Each row is followed by its class; each block has classes of its own.
-184  111   97 -217 -205 -185 -383 -168   79 -330 -142   81   52 -113 -102  170 -213   31   47 -324 -317  503  178  -89 -374 -440  -33  544 -170 -409 -101    1  510 : H
  28 -250 -126   53 -112  559   -6 -173 -318  556 -379  547  480  465 -209 -312  -74  -39  125 -220   26 -355 -202   28  178 -194 -683  387 -145 -574  225  151  -89 : H
-265 -227   76 -108 -184  201  -59  -44 -440 -113 -124  134  158  359  129  315   96  185 -340  161 -103  125 -181  -68  106 -241 -323 -137   -2 -170  110  329  345 : N
 348  188   95  107  183 -435 -190 -233   60   34  242   43   15  -44   67  -49  -83  -67   29 -161  169   30  132  439 -268 -221   72  348  156 -228 -169 -134   10 : M
 147   45   61  -68   15 -408 -421   30  203  259   -5  312 -157  -78  342  267  203  449 -213 -222  -75  412   50 -325  492  -58 -251  256   56   31  135  275  424 : Q
  43  -76   56 -238    0 -162 -362 -285 -367  315  191  302  -61   57   59  -56   89  159 -222   81  -81  295  422  161  135 -295 -225  227  307 -382  229   36  257 : Y
 218  276  120 -280 -172 -197 -494   20  111  121  157  231 -288 -167  118  223  163   83 -200  -70 -110  160  163  -58  169   37  193  401  179 -111  -56   20  490 : Y
 122  136   74  -81  -20 -379 -345  -53  127   95   64  115  -35  -68  182  345    9   69 -122   89  142  306  380 -162   73 -157 -122  316   99  -19   78   54  394 : X
 -63  -15   36 -196  -47 -416 -437 -321 -249   48    2  145 -112  -14  143  114   66  -67 -137   33  110  230  557  201 -332 -288   -4  323  164 -565   43  -45  -12 : X
-183   -8    6 -191 -136  -60 -339  -88  -72  -99   77 -224 -142 -179  180  201  121  212 -418   36   12  254  353  269 -275 -299   33  171  -80 -291  137  176 -161 : H
-104 -125 -229   51  -96  206 -263  -19  136  690   27  -64  178 -182  138  -15 -264   72    4 -340  195 -304   12  -70  -51 -286 -394    9    7 -461  175   60  -47 : C
-475 -126  -83 -262 -408  762 -317  -44 -140  311  -72  107  426   82   23  -32 -359   32 -189 -261 -261 -169 -267  -83    5 -354 -277   87 -121 -455  251  276  227 : C
  15  222   -6 -119 -115   43 -305   42  148  314  233 -168   26 -170  -77  139 -300   50   16  -67   14  166  534  -31   83 -241   82  215   92 -143   56  -33  533 : M
   3  -64  -17 -202   26 -199 -378 -278   48  -61  122    9 -277 -124  246  289  105  421 -244 -381    6  416  222  127 -152 -341    0  373 -222  -89  250  179  231 : H
  77  -68   94 -218   19 -215 -474 -276 -174  285  146   78  -38    5  266  203   -3  125 -163 -235  102  107  166   42  -75 -354 -204  333  337 -163  450   24  157 : M
  78  -81  145 -125  -69 -290 -454  -60  -22   -8  -97 -192 -107  -11  243  467  155  208 -347 -162   -4  267  360 -112  -48 -254 -234  227  122 -166  275  190  106 : M
 195  -96   23 -116  182 -188 -281 -281 -262  326  133   78   79  206  171  126   89  150 -340 -288  212  221  248  133  141 -415 -306  261  275 -140  419  157  -12 : N
 111  189   61 -170  -47 -305  -17 -147  -24  232  207  253   -2  -27   28  312  -51   67   40  322   -2   73  253  260   48 -274  -83  235  -32 -447 -283  -44  249 : N
 -19  175   44 -175  -39 -106 -459  -93  -50   92  215   45 -202 -236  129  205  -27  -81 -119    2   73  245  314  -11  -22 -146  106  289  126 -224 -120 -159  375 : C
 -53  143  -16 -430  -23 -404 -354 -477 -131 -105  223   86 -153 -176   93  277  -93  -33 -111 -108   70  297  434  215 -198 -320  101  294  -85 -261  177 -113  333 : C
 -38  187   11 -215    7 -314 -397 -245 -100   96  304 -106 -190 -188  136   51 -180   -1   43  -58  183  192  413   74  -69 -306  248  175  226  -86  199  -89  286 : P
-233  104   -6 -342 -198 -222 -431 -252   43 -122  145 -121  189 -282  105  273   -7  -29 -252    3 -134  142  451  125 -535 -301   13  335   -2 -402   77   52  119 : P
 302  165  122 -295   89 -510 -286 -245  -92 -155  303  201 -121  106  -19  151  154  181  -34  -65  -18  405  333   86  141  -57   -7  453  183  102  175  -57  339 : Q
-437 -215 -107  -48 -187  674 -327   65 -279  371 -265 -141  242  168  206  187 -271  128 -114 -149  141 -233  -84  -12 -299 -409 -178  153 -144 -559   22  155 -127 : H
 -69  159   40 -184  -42 -209 -486 -191   70 -202  220 -206  -92 -137  150  250  -84   96   19  101  124  374  713   79 -198 -225  190  128  -62 -123  -53  -77  302 : N
 320  -71   22 -169  -29 -266 -206 -262  -52   13  163  103 -302   16   78   83   62  100 -165 -200 -175  118   98  366  -75 -368   92  278  150 -427  -30  -28  -62 : Q
  44  -75  198 -160  167 -336 -302 -241 -176   88  -39  127  132  118  276  403   50  146 -332 -233  -86  307  192  -77 -132 -365 -174  392  202  -61  275  159  231 : M
 -30  198   77 -302  127 -420 -323 -180  -51  230  206  152 -139 -114  316  486   42  255 -376 -195   41  332  160   20 -102 -312  165  383  158  -29  106  133  561 : N
  13  -53  119 -151  -28 -255 -593  -94  165 -262  -78 -251 -630 -180  364  293   74  376   33  187  -59  476  401   57  -67  -86   45  112  -95 -187 -163  -64   21 : N
-107   79  115 -182   -9 -186 -356  -38  -19  229 -202   35   20  -62  255  376 -122   61 -109   56  -40  210  124 -226  103 -308 -106  277  136 -217   54   38  205 : P
 -85  175  151 -505   -9 -246 -582 -226 -204 -110 -119   37 -206  129   70  263   24  221 -349 -212  -80  484  149  333 -187 -274  198  570  139 -243  223  -48  271 : Y
-164  -10   87 -290  -24 -170 -476 -245 -267  288  -37   78  -50  113  275  473 -151  314 -295 -205  117  251   91   11 -253 -566 -132  540  173 -377  305  110  292 : X
   8   12  179   14 -193   -7 -468  -90 -232   94  -67  300  162  155  131  242  121  164  159  162   60  124  128 -291  346 -134 -438  250   34 -459 -149   25  317 : P
 258   99  103 -211  119 -216 -259 -272 -212  -57  349  -76  -38   68   44  181    5  106   36   91  128  247  714  232  -13 -166  146  196   33 -102  -37 -102  253 : H
  57  222  101 -309  -38 -374 -524 -125   85 -111  234   -8 -478 -343  315  519  142  153 -113 -219   91  317  100  -56  -49    0  293  317   59   55   13 -150  629 : M
 195  240  143 -123  -86 -212 -582   46   37  -64 -104  184 -211   82  101   66   46  213  -54  259  -56  387  171  181  246  110   27  293  102 -304 -432  -66  306 : Y
 231  163   50 -236   -8  -36 -299 -281 -185  -13  457  116 -282   18  183  142   94  166   41  108  320   63  169  187  354   12  185    8   78  138  179 -161  263 : B
 256  269   90 -310 -133  -57 -597 -266 -263   -5  245   -3 -397  -62  132   16   49  258  147  160  249   67  300  326  221   55  242  196  100 -376 -166 -263   11 : H
 -87  220   86 -143 -243  -95 -651  -21  120  -21  -23  151 -471 -188  247  207    0  295 -165   73  -78  379  229  -44   67 -132  192  361  -40 -299 -184   95  393 : B
  -2  114  115 -199 -125 -413 -511 -185   37 -352  328 -366  -21 -169  121  433  159   57 -242   22  201  376  899   61 -393 -259  107  217   54 -113  209   -5  130 : X
  30  101  176 -166  122 -223 -289 -306 -433  -97  -49  149   86  324  120  379   64  163  101  199  376  166  245  -86  244  -75 -120  131   50  -25  131 -192   23 : C
 162  -75   35   39   15 -160 -356 -349    7   18  -63  -15  216  156  -79  -81 -116  -85 -166 -419   31   90  238  247 -379 -526 -197  324  197 -321  363  -34   89 : C
   2   80  101 -168   82 -414 -389 -302 -348    4   64  204  -53  137  289  434  102  233    9  256  402  341  460  -65  191  -92 -142  155  -13 -160   30  -65  334 : X
-271  129    1 -386 -175  -47 -717 -262 -147  -36  -60  -27 -555 -292  256   48  -94   71 -138  -84   82  403  316   -2    9 -245  202  276   47 -298  266 -108   95 : B
 124  187  180  -55 -100 -625 -250   10  158  -81  -28  181 -265 -127  176  233  135  -11 -235   68  -61  269   30   17  -49 -127  161  180  285  -74  -21   55  373 : X
   1   15  154 -144   45  -87 -570 -382 -341 -273   37   -7 -306    9  219  268  114  359  -25  -98  161  423  373 -171  108  -93    8  235  -26   -9  189  -99  364 : M
 149  163  193 -306   60 -326 -449 -394 -384 -236  155  187 -137  230   80  365  274  262 -118   23  154  384  397  133   28 -112   81  399  117 -142   42 -107  300 : N
 324  -44   65  -85  115 -440 -254 -218 -201  295  166  382 -158  155  207  152  125   40 -217  -35   97  320  166  202  374 -276  -81  158  397 -152  118   41  191 : M
-298  -35 -263  131 -375  756 -260  109 -183  509 -446  223  130  126   58  201  -47  139 -114   87  330 -421 -180 -161   58 -171  -84   68 -163 -598 -120   31  -18 : H
-137  132  -22  -78   -6  622 -560 -223 -505  -61 -176 -278  142  180  123   81  -90  -84   97    9  607 -204  434   64   -2   91    0  147 -331 -450 -140 -258 -219 : B
 112  232   84 -123  124 -398 -353 -102 -140  -61  252  -76    2  -52   83  165   62 -185 -174  169  250  269  721   35  -93   24  200  211  308  160   77  -83  294 : M
 272  109  104  -25  -49 -470 -402 -279   65 -254 -109 -137 -125 -165  123  377  174    4  -53 -157  170  129  377  140 -178 -153  -98  216 -116 -443 -103 -171   32 : M
-122  -23   32 -466    4    7 -482 -332 -374  246  356   57 -215   25  264  416   29  350 -378 -177   69  236  242  188  -38 -306    6  329   59 -181  339  103  529 : C
 129   96  136  -75 -112 -517 -501 -128   63 -335  -26  302 -472 -112  268  332  260  439   51  120  -35  662  365 -279  375   25   -8  184 -187  -49 -222  114  461 : H
  48  117  120 -205   -1 -665 -230    2  -22  213  398  314  -57 -153  164  138  291   99 -420 -149 -134  416  157    4  170  -68  -89  104  421   20  200  251  669 : B
 -16   33  162 -236  119 -488 -304 -268 -184 -238  120  -67 -126  -21  237  389   65   73 -378 -151   42  478  338  -68  -10 -297   20  110   97  164  347  125  400 : C
  84  219  -28  -96  -60 -316 -466  103  170  246   47 -121 -437 -310  267  334   84  215 -310  296  186  292  459  104  128  -61   34  182  105 -304 -209   -9   -6 : B
 437  184  107   30   -4 -808 -315  -42   70  168  211  297 -278  -63  195   70  238   37 -165  201  233  222  114   58  462   19 -222   24  442   24   83   59  218 : C
 -96  101   94 -379  -26 -304 -567 -322 -140 -297   66  -23 -284  -48  215  243 -110  192  -92    4   13  578  431   31  -97 -195  202  299   29  -79   96  -52  323 : X
 -42 -104  107 -359    0 -493 -494 -449 -413 -292  243  -60 -295  -30  154  124  174   57 -232 -313   89  528  525  137 -249 -461  105  225  285 -125  529   -7  115 : H
  14  225 -112  -71   13 -343 -260 -145  -15  381  232  177 -140 -216  188  186  164  180  -46  251  355   86  333  321  229  -33   28   64  -52 -403 -191  -89  197 : P
  20  288  123 -247 -185 -161 -673 -108   -4 -141 -157  -22 -307 -161   54   74   -4   20 -191  -14   14  294  213  120 -127 -181  141  501  144 -366   -2 -151   53 : Y
-181  -98  -85 -205   66  -46 -445 -300  -73   84  242 -208   21 -132  233   64 -145  108 -192 -499   72  202  461  194 -395 -355  100  225  -47 -220  274  130  -15 : M
-401 -138 -131 -125 -257  653 -101  -72 -447  624 -173  381  243  150   15 -169 -316  -77    1   -6   35 -317 -253 -161  212 -289 -528  191  -80 -577  228  202   49 : B
 349  133  133   -2   84 -631 -278 -153 -328  -32  155  396 -115  186   73   31  284   27 -169  268  226  336  259   12  359   -2  -67   57  514   24    0  -46  236 : Y
 -41   47   79 -340   45 -385 -420 -207 -225   50  261  212    8   52  238  292  112  221  -76 -131   55  492  342 -121  270 -105 -129  145  110  -80   77  117  422 : N

A new block, with new classes.
-133 -578  117   81  395  242   98  -61  332 -457   46   26 -148  526  -69  336 -142 -172 -135   55  -25  126 -256  229  521 -104 -163  559 -129  -67 -229  -17  124 : W
 -64  295  252 -357 -113   -6   34  185   81  369 -343   40  -23 -116 -411  -48  -11  -29 -250   -4  140  261  -99 -195   87  -88 -108  -34  159   66 -121 -155 -515 : W
-155 -551   42  137  372  214  104  -41  332 -481   58   69 -103  527  -76  275 -162 -131 -131   76  -36   84 -270  223  532  -54 -219  579 -203  -77 -166   21  186 : W
-246 -226  -36   -3  426  393  392 -116  375  186  356 -148  139  376   91  337  196 -328 -566 -210   17   58 -132   68 -559   -6 -107  296 -327 -425 -197  186   86 : R
  45   58  203  -30 -722  264   47  248  247 -142   -3    3 -268 -260 -170  210  195 -109  450   77 -127 -350  -98 -235 -403 -202 -153   -1  203 -122  -43  327 -157 : E
-103 -453  189  -75  214  306    5  -71  375 -516  121  157  -71  370 -132  292 -165  -96 -150  164  -15  -47 -226  113  405   78 -216  479  -34 -101 -170  174  272 : R
 -93 -573  132   68  366  280   49   35  369 -406   64    1  -87  491  -82  343 -143 -181 -143   -1   19  183 -277  154  580 -136 -153  605 -106  -19 -222  -87   21 : E
-136 -519  153   81  386  243  168    3  344 -491   64   45 -101  463  -37  285 -131 -206  -22   20   -5   43 -226  184  606  -92 -215  547 -252  -60 -213  -19  115 : W
-198 -257  -41   32  463  391  366 -100  331  216  355 -187  127  393  114  311  223 -274 -453 -287   18   31 -199   81 -526  -12 -101  261 -341 -412 -167  187   16 : E
 -91  -39  243 -311  -67  -99   31  241   38  327 -207  119 -199 -248 -216    3 -146 -165 -405 -104   27  286    5 -128   50 -357 -217  150  147  -27 -104   73 -632 : G
 -50 -175  -30  -49  658 -222  455   85   -4  -50  333  130 -468 -160  -48 -174  122 -145  278  244 -111  192   -1  132   71 -172  -18   72 -497  -59  195 -163  107 : T
  -4   61  236  -23 -771  159  -95  202  231 -170  -61   69 -329 -323 -101   57  215  -37  447   64 -145 -386 -101 -256 -310 -229 -131  -10  251  -36  -35  332 -151 : G
   6   24  169  -74 -764  205  -49  214  306 -140  -50   21 -272 -316 -196  166  185  -91  413   56 -205 -333 -221 -264 -403 -256 -209   57  206  -99  -27  358 -245 : E
-181 -301  -47   59  327  321  214  -80  408  107  359  -93  226  267   84  306  218 -127 -577 -154   92   80 -199   44 -464  -43  -66  236 -245 -400 -293  138   -5 : F
-227 -236  -80   34  409  262  346  -83  426  140  351 -194  153  296  114  336  226 -243 -528 -197   66  226 -163   92 -464 -130  -38  234 -305 -346 -249   99  -75 : T
-104  260  217 -259  -91  -47   71  220   61  403 -294   98  -98  -83 -366  -67  -31  -28 -204   11   98  264  -72 -122   50  -61 -107    1  134   37  -54 -103 -451 : W
-214 -348  -62  167  465  306  456 -106  377  187  296 -194   66  391  169  336  260 -274 -499 -182   55  126 -101  154 -338  -91  -69  354 -384 -430 -195   49   50 : W
-135 -459   96   27  379  184  169  -34  323 -516   46   73  -49  416  -71  285 -157 -194 -115   61  -44   50 -238  144  600 -101 -214  494 -215  -39 -226  -16  103 : W
-220 -322  -71   22  365  419  251  -94  367  171  317 -167  185  265   84  338  202 -188 -555 -253   57  148 -185   30 -462  -60 -122  223 -223 -324 -278  106 -100 : F
 -47  150  166 -250    7   -7  147  158  -37  294 -245   68 -106 -187 -308   21   11  -78 -332  -75   43  442    8 -137  -29 -171 -133  -15  174   37 -140  -47 -564 : Z
 -82  167  264   28 -761  288   15  183  318 -124 -172  -14 -254 -159   21  118  170  -90  497  -13  -73 -518  -90 -137 -253  -10 -159  111  122  -18   33  463    1 : W
-148 -497   77  118  393  201  189   17  258 -449   30   43  -85  451   41  262 -108 -253  -45   12  -45   82 -168  169  566 -142 -185  503 -224  -38 -171  -38   62 : W
 -72   -4  244 -287 -101   17 -110  345   51  384 -266  145 -166 -192 -230   74  -62  -88 -391  -39  128  382  -76 -185  -96 -186 -141  114  140   51 -161   18 -724 : Z
 -52 -291  -22   -4  683 -261  470  146   -2  -62  324   97 -529 -242   -5 -185   73 -279  318  177 -166  268   91  166   84 -285  -22  136 -521  -49  141 -173  -62 : Z
-207 -272 -110   -6  432  207  257  -67  370   89  378  -92  178  257  142  319  154 -210 -598 -137  121  199 -105   50 -437 -138  -92  307 -223 -371 -235  149    6 : A
-164 -476  212  -63  284  232    3   -1  401 -490  156  175  -96  363  -72  300 -210 -124  -99   82    2   57 -239  154  439  -54 -282  532  -76  -65 -173  157  162 : A
-157 -233  -57   45  381  305  241  -94  370  128  265 -189  121  281  106  270  243 -194 -527 -186  119  151 -168   22 -405 -147    2  265 -237 -319 -279   68  -61 : G
-201 -238  -93    5  411  321  347 -124  395  146  363 -212  187  306   58  368  188 -247 -582 -199   59  175 -169   79 -486 -166  -70  264 -257 -344 -271   90   13 : T
  69  218  268   59 -899  328 -100  140  239 -129  -86    6 -326 -326 -149  127  263  110  516  152  -45 -487 -151 -323 -229  -68 -139  -31  228   44  -27  330  -51 : F
-179 -278  -18    7  424  337  366 -108  381  169  356 -195   85  341  170  345  249 -276 -559 -236   62   24 -190   63 -521  -41  -85  299 -348 -440 -177  193   18 : E
 -36 -257  -36  -23  652 -220  421   97   29  -77  364  144 -527 -246  -33 -168   51 -208  324  168 -109  239   53  128   94 -263  -20  127 -479  -52  127 -137  -28 : Z
-142 -407  113 -119  244  241   36  -41  367 -512   87  118  -13  331 -134  334 -168 -165  -93  124  -69   27 -241  140  362  -28 -279  454  -64  -51 -164  148  164 : A
 -72 -272  -41 -133  647 -208  438  114   73  -63  355   77 -495 -246  -64 -143   86 -187  287  204 -124  165  -34  109   91 -206  -79  132 -518  -37  164 -141   26 : T
-148 -454  193   51  252  321   82    1  394 -418   24    9 -154  484  -48  371  -62 -201  -58   34   30  125 -243  135  526  -45 -235  561 -172   31 -187  -31   97 : T
-229 -324  -63   65  465  327  280  -52  387  116  382 -133  191  312  132  290  173 -191 -585 -195  107  202 -150  105 -492  -51  -63  233 -292 -384 -273  131  -55 : F
 -36  183  190 -346  -92   50  -13  227   74  342 -304   -9  -50 -128 -361  -53  -67  -83 -249  -57  117  249 -136 -217  -40  -55 -164   45  209   32  -55  -28 -539 : E
 -23 -159  -83  -26  614 -200  406  146    0  -72  295  110 -449 -240  -95 -217   90 -167  359  185  -93  187   38   88  131 -235   34  118 -461   44  131 -196    6 : Z
-196 -428   59   29  397  209   60   -1  385 -390   12   49 -148  443    8  309 -183 -240  -75    2  -34  136 -258  193  507   -1 -149  541 -181   64 -190   26   35 : G
 -63 -234  -57  -91  670 -100  366  132    1  -35  302   46 -386 -114   64 -132  -69 -295  389  -19 -113   86  -11  119   55 -187  -21  101 -470  -26  164  -40  -84 : E
-196 -300  -72    8  337  342  240 -112  446  103  334 -130  186  233   56  321  157 -231 -581 -219   56  159 -175   17 -417 -148  -74  266 -185 -341 -311  127 -134 : Z
 -54  145  218   53 -806  295   14  160  303 -160 -171  -32 -225 -223 -128   99  215  -70  471   22 -161 -452 -143 -200 -268   -6 -223   50  189  -28    9  396  -82 : F
-205 -310   18  157  433  278  490  -97  420  158  338 -227    6  342  202  321  264 -281 -575 -177  122  186  -73  137 -366  -90  -97  370 -363 -444 -169   94   57 : T
 -84   41  313 -294  -99   45  -37  366   96  468 -243   17 -181 -141 -148  198  -99 -173 -406 -126  170  463  -75 -139  -38 -276  -40  149   88   46 -187 -125 -761 : R
 -79 -100  210 -329  -99  -70   12  178   47  289 -113  173 -140 -233 -308   26  -88 -128 -447  -14  -55  200  -97 -229   83 -324 -264  183  181  -94  -99   62 -547 : R
  59  171  202   -3 -822  259  -72  133  242  -99  -94   -9 -346 -334 -147  120  257   76  561  109  -68 -404  -84 -219 -211  -80  -84  -52  183   25   21  325  -87 : G
 -58   24  129  -36 -733  177  -16  198  332 -123  -38   22 -265 -275 -186  112  137 -101  413   30 -253 -310 -207 -216 -335 -223 -211   49  183  -75   30  356 -252 : E
 -69 -236  -91   -1  620 -256  444  113    5  -92  311  193 -467 -238 -112 -238   49 -199  239  237 -207  212   19   97   84 -245  -86  125 -491  -58  175 -148    1 : Z
 -62  114  192 -317   -4  -63   41  210   31  316 -244   33  -94 -240 -252   60  -33  -81 -259 -113   66  462  -91 -152  -58 -242 -165   16   85   30 -131 -119 -634 : A
-134 -461  139   10  254  287   86    2  408 -407   32   20 -120  475  -61  337 -171 -242 -117  -16   -1   -3 -246  112  505   -5 -236  570 -175  -31 -149   57   71 : E
-230 -287  -37    9  411  326  252 -145  361  124  367  -96   95  344  151  347  158 -195 -496 -215   37   34 -178  108 -618   46 -144  257 -274 -444 -183  341   81 : A
 -32 -285  -20  -24  716 -166  389  160  -30  -30  275   26 -460  -74  156 -110   23 -322  402   36  -69  187   68  163  104 -194   74  101 -487  -42  168 -121 -126 : E
-167 -479  101   37  314  234   42   20  359 -441   32   -1 -153  417   68  281 -194 -290  -99  -22   19   -6 -183   93  546  -60 -196  557 -159   48 -197   54   35 : G
 -51 -294   56    8  644 -116  386  127    5  -45  318    6 -465  -96   26 -181   10 -274  400   63 -167  131  -82  158  103 -239   24  136 -476 -105  150 -146  -64 : R
  15   89  268 -119 -815  225 -123  178  310 -189  -16   64 -269 -289 -210  217  226  -13  558  109 -123 -358 -137 -221 -314 -208 -139  -33  234  -48  -54  347 -163 : A
 -52 -287  108   55  593 -147  390  137   21   19  292   97 -443 -125    0 -187   27 -160  430  124 -167   74  -91  168  139 -195  -20   77 -454 -128  113 -170  -33 : W
 -29 -246  -69  -91  672 -237  415  167   52  -82  337   34 -432 -209  -69 -180   90 -189  300  198 -124  192  -73   71  123 -224  -15  139 -499  -39  144 -194  -49 : E
-138 -615  139   63  421  276   61   16  341 -426  139   -3 -164  530  -11  309 -174 -183 -122   -3   16  131 -197  212  476  -20 -185  588 -119  -36 -169   57  133 : E
 -60  188  222 -260   51  -79  161  167   -1  353 -291   -9 -160 -138 -260   36    3  -91 -378  -95  120  512    8 -121 -102 -152 -102  -23   68   39 -135 -148 -529 : T
-221 -290  -60  -34  427  262  223  -48  374  144  376 -129  147  258  168  380  147 -231 -515 -204  113  249  -85  101 -481 -169  -51  275 -239 -321 -256  153  -77 : A
 -52  221  221   30 -739  219  -16  195  277 -143 -194   -7 -209 -196  -19   71  199  -52  491   35  -76 -458 -112 -189 -255  -55 -105   52  131   20   -5  381  -42 : W
-180 -427  108   73  346  190   64   49  357 -385   17   -9 -195  394  161  286 -196 -311  -86  -51   41  102 -175  148  539 -125 -150  604 -171   82 -177   30    4 : G
-205 -484  150   98  381  254  144   16  446 -384  -19   21 -174  508   33  357 -115 -265  -59   39   10  207 -213  223  485  -29 -155  555 -250  -13 -207  -65   22 : W
 -82   69  304 -346 -178   -4  -75  339  100  506 -279   93 -221 -233 -204  139  -62  -74 -372  -78  144  321 -103 -146   15 -181 -136  127  138   46 -132   13 -729 : G
-203 -290  -69  -12  404  349  283  -90  430  144  379  -79  212  296   91  397   97 -188 -542 -174  112   86 -175  105 -424 -107  -89  291 -273 -408 -297  200    3 : W
 -65 -195  -45 -128  647 -162  402   50   41  -80  339  119 -436 -195    1 -142  -47 -244  362  110  -68  223   71  173  -20 -207  -63   66 -420  -75  184  -51   42 : T
-125 -421   56   70  382  266  154  -22  247 -487   34    8  -73  443  -44  292 -103 -213  -61   72  -41   90 -212  181  533   -8 -184  469 -130   30 -169   11  113 : F
